G: [147 129 146 147]
J: [146 147  76 149]
M: [149 148 147  76]
U: [145 129  78 171]
howmany J: [76] | 1
q: [146 147  76 149] | J
perm: [ 76 147 149 146] | J
common M G:  | [147]
q: [149 148 147  76] | M
howmany M: [147] | 1
at: [149 148] | M, 0

V: [126 119 114 114  95 131 138 127 140 137 128 149 136 141 144 108 138 121
 122 134 121 131 122 126 127 126 129 123  93]
B: [128 138 148  98 115 119 125 108 153 112 117 106 131 119 139 135 110 132
 107 115 107 132 140 131 150 134 113 139 123]
Z: [123 123 144  90 145 154 128 108 136 115  87 141 141 111 135 134 112 113
 106 129 113 123 152 140 153 141 131 121 115]
A: [131 129 138 114 119 122 137 108 144 128  95 114 127 140 126  93 122 126
 121 123 137 149 126 134 127 141 131 136 121]
W: [156 131 139 136 119 117 130 108 149 132  82 111 128  97 140 125 129 125
 147 119 142 166 135 153 110 147 138 107 133]
perm: [115 121 131 141 153 140 152 123 113 129 106 113 112 134 135 111 141 141
  87 115 136 108 128 154 145  90 144 123 123] | Z
q: [156 131 139 136 119 117 130 108 149 132  82 111 128  97 140 125 129 125
 147 119 142 166 135 153 110 147 138 107 133] | W
perm: [121 136 131 141 127 134 126 149 137 123 121 126 122  93 126 140 127 114
  95 128 144 108 137 122 119 114 138 129 131] | A
at: [141 144 108] | V, 13
perm: [133 107 138 147 110 153 135 166 142 119 147 125 129 125 140  97 128 111
  82 132 149 108 130 117 119 136 139 131 156] | W
perm: [140 123 144 153 134  90 141 136 128 108 152 106 141 115 154 113 121 115
 129 112 135 141 123 131  87 145 113 123 111] | Z
howmany Z: [142] | 0

S: [ 82 119  83  90]
H: [163  92 111 179]
P: [108  85 180  92]
X: [163 179 179 179]
K: [111  92 163 178]
F: [162 179 111  92]
R: [114 126  82 133]
Y: [143 111  93 153]
howmany X: [180] | 0
common P H:  | [92]
at: [ 85 180] | P, 1
perm: [111 179 163  92] | H
perm: [ 92 179 111 163] | H

Kogob: [156  93 103 128  79 136 142 122 123 130]
Mune: [136 106 115 138 107 160 119 120 118 134]
Bodof: [156 103 103 128  79 136 123 113 111 137]
Beloz: [118 121 159 121 155 150 134 105 111 115]
lerer: [156  93 103 128  79 136 129 134 134 124]
zavu: [143 129 122 126 143 149 126 129 143 126]
nubu: [145 122 122 130 124 131 114 136 129 127]
raber: [110 121 146 110 120 146 146 120 123 110]
bof: [151 111 102 115 105 159 155 121 121 134]
howmany zavu: [123] | 0
perm: [134 155 159 105 151 121 115 111 102 121] | bof
howmany raber: [146] | 3
howmany raber: [123] | 1
common Kogob Mune:  | [136]

Dol: [111 179  78 134  91 154  85]
ropuv: [148 183 165 133 188  74 185]
Fam: [111  99 147 174 114 172 179]
sevis: [142 105  74 131  95 160 110]
Fekar: [ 86 154 142 154  87 148  71]
rulif: [111 179  91 134  91 180 135]
zukez: [ 81 186 174  87 123 127 188]
zozu: [148 183 165 133 188 159 103]
vin: [ 84 154  91 179 111  78 134]
Tum: [175 147 179 172 114 111  99]
Gekon: [115 173 144  72 183 137 144]
Sal: [154  77 102  77 154  77  77]
howmany Sal: [77] | 4
common zozu Fekar:  | [148]
at: [154 142 154  87 148  71] | Fekar, 1
perm: [ 99 111 114 172 179 147 175] | Tum
perm: [ 85 111 179  78 134  91 154] | Dol

Tik: [118 111 133 129 163 150 120 110 140 144 138 131 146]
dugo: [113 108 147  83 142 159 120 119 171 157 152 121 166]
Mepip: [126 129 149 133 130 120 120 133 131 151 129 148 128]
bas: [140 137 117 139 139 144 140 132 130 117 134 124 134]
Ziv: [113 108 147  83 142 159 122 116 183 147 159 104 177]
zogo: [158 164 132 185 120 109 150 154  82 112 107 159  88]
Mup: [148 153 133 113 103 136 153 156 156 117 146 111 146]
Teb: [117 114 152  94 139 149 123 122 174 152 154 117 167]
fizo: [146 152 130 142 109 116 144 152 120 122 125 137 117]
nelo: [122 137 143 146 125 116 152 130 117 142 152 120 109]
pomu: [140 147 141 152 116 107 135 148 111 139 119 156 109]
gaki: [132 136 147 147 127 112 127 139 118 150 123 157 116]
howmany Mepip: [131] | 1
at: [116 183 147] | Ziv, 7
perm: [109 116 117 120 122 125 130 137 142 144 146 152 152] | fizo

